Below is a small trained network, with its code and all its weights. Each question gives an input and a class and asks what happens when units are switched off, that is, made to give their printed mean instead of their output.

import numpy as np


def w(rows, s, z=0):
    codes = np.array(rows[::2]) - 128.0
    scale = np.full(codes.shape[1], s)
    scale[-1] = z or s
    return codes * scale


def f(y):
    return y / 2 * (1 + np.tanh(0.7978845608 * (y + 0.044715 * y**3)))


def log_softmax(a):
    a = a - a.max(-1, keepdims=True)
    return a - np.log(np.exp(a).sum(-1, keepdims=True))


def net(x, mask):
    res = np.array(x, float).reshape(1, 4) / 4 @ E
    y = f(res @ A[0][:, :-1].T + A[0][:, -1])
    res = res + np.where(mask, y, B[0][:, -1]) @ B[0][:, :-1]
    return log_softmax(res[-1] @ U[:, :-1].T + U[:, -1])


A, B = {}, {}
E = w([
[121,135,108,130,114,129,130,136,138,132],'x0',
[189,127,43,100,227,154,163,244,128,179],'x1',
[254,138,88,77,30,85,99,136,41,109],'x2',
[140,186,93,239,173,38,87,145,83,98],'x3',
],0.0088)
A[0] = w([
[166,125,116,93,100,125,116,124,80,120,64],'n1',
[155,128,129,105,100,97,131,141,119,129,93],'n2',
[110,126,140,127,97,116,126,99,127,104,104],'n3',
[112,128,136,138,94,132,124,95,117,111,100],'n4',
[147,149,128,120,143,139,134,169,129,134,156],'n5',
[102,143,145,131,166,151,120,124,160,129,3],'n6',
[129,116,140,24,108,164,142,110,165,149,96],'n7',
[165,124,116,118,100,119,134,124,115,125,60],'n8',
[172,145,120,106,105,118,128,119,127,123,55],'n9',
[110,123,148,151,79,145,105,89,117,124,108],'n10',
[143,151,126,113,136,122,143,151,146,133,90],'n11',
[192,133,129,104,102,115,121,151,112,119,55],'n12',
[67,118,131,148,179,147,149,134,169,128,11],'n13',
[169,131,94,96,182,162,137,169,126,127,130],'n14',
[155,115,99,92,171,125,119,170,135,138,100],'n15',
[120,139,159,128,71,116,122,71,148,122,116],'n16',
[145,118,116,102,154,147,136,154,130,144,83],'n17',
[123,107,142,43,113,185,143,136,129,126,128],'n18',
[114,137,135,114,118,127,122,122,120,115,151],'n19',
[138,130,134,132,130,135,120,167,137,130,141],'n20',
[160,143,104,249,153,68,120,146,93,121,91],'n21',
[117,128,128,127,120,144,156,129,103,126,71],'n22',
],0.018,0.0022)
B[0] = w([
[103,111,109,136,134,212,118,126,135,171,187],'n1',
[105,127,122,132,144,186,131,141,133,145,164],'n2',
[119,116,130,121,114,82,167,140,131,147,158],'n3',
[150,100,147,118,142,93,171,132,137,134,157],'n4',
[124,112,147,119,114,91,159,128,111,126,169],'n5',
[123,120,100,138,125,208,129,142,122,162,176],'n6',
[145,204,107,150,124,109,53,137,134,63,216],'n7',
[108,115,134,127,136,192,115,127,131,147,164],'n8',
[98,122,147,140,147,194,127,125,136,137,165],'n9',
[142,107,132,117,115,80,172,141,90,151,171],'n10',
[150,112,142,116,141,109,131,118,110,140,148],'n11',
[107,108,117,129,149,218,135,130,140,156,190],'n12',
[105,101,124,119,136,253,115,125,127,170,219],'n13',
[119,101,140,116,97,46,211,117,122,141,219],'n14',
[132,95,168,129,126,49,160,115,113,161,199],'n15',
[137,106,143,123,128,55,191,119,114,147,183],'n16',
[126,123,142,128,124,80,166,120,127,126,176],'n17',
[159,167,112,134,142,98,45,129,143,64,208],'n18',
[106,115,140,135,135,111,135,103,143,121,135],'n19',
[137,125,128,153,104,116,143,117,102,130,147],'n20',
[156,192,112,122,123,99,42,129,152,48,248],'n21',
[107,129,120,138,136,118,120,125,135,122,128],'n22',
],0.019,0.018)
U = w([
[152,238,119,133,131,91,23,142,155,14,218],'0',
[120,106,171,101,105,44,210,122,99,149,114],'1',
[58,124,123,128,162,252,109,143,143,181,3],'2',
],0.011,0.0014)

Each question gives the input, the list of numbers given to net, and the class t.
The units are the neurons (one row each of A and B). Each row of codes is followed by its name. A weight is (code - 128) times the scale printed after its matrix; where a second scale follows, it is the last column's (A, B and U).
mask holds one flag per neuron, in row order. A switched-off neuron (its flag False) gives its mean, the last column of its row in B, instead of its output. The means were averaged over made-up inputs and are rounded, as every weight is.
A unit's drop is (log p(t) with every unit on - log p(t) with that unit switched off) / (log p(t) with every unit on - log p(t) with every unit switched off).
most important unit: the unit with the biggest drop
top k neurons: the k neurons with the biggest drops, biggest first
drop when u is switched off: that unit's drop, to one decimal
input [-1,-1,-1,0], class 1: top 4 neurons	(n21; n7; n18; n13)
input [1,8,3,-7], class 1: most important unit	n14
input [7,3,-8,-8], class 0: top 2 neurons	(n7; n18)
input [-4,0,8,7], class 2: top 3 neurons	(n12; n1; n7)
input [-1,1,5,4], class 2: top 4 neurons	(n7; n18; n12; n1)
input [-7,-1,-5,-5], class 0: top 2 neurons	(n7; n18)
input [-2,6,-4,-6], class 0: top 3 neurons	(n7; n18; n16)
input [6,8,-5,-6], class 1: top 2 neurons	(n14; n21)
input [3,6,5,3], class 1: drop when n14 is switched off	0.4
input [-6,1,-8,6], class 2: drop when n13 is switched off	3.2
input [4,2,-6,-7], class 0: drop when n18 is switched off	1.6
input [-3,-2,-8,6], class 2: drop when n13 is switched off	2.3
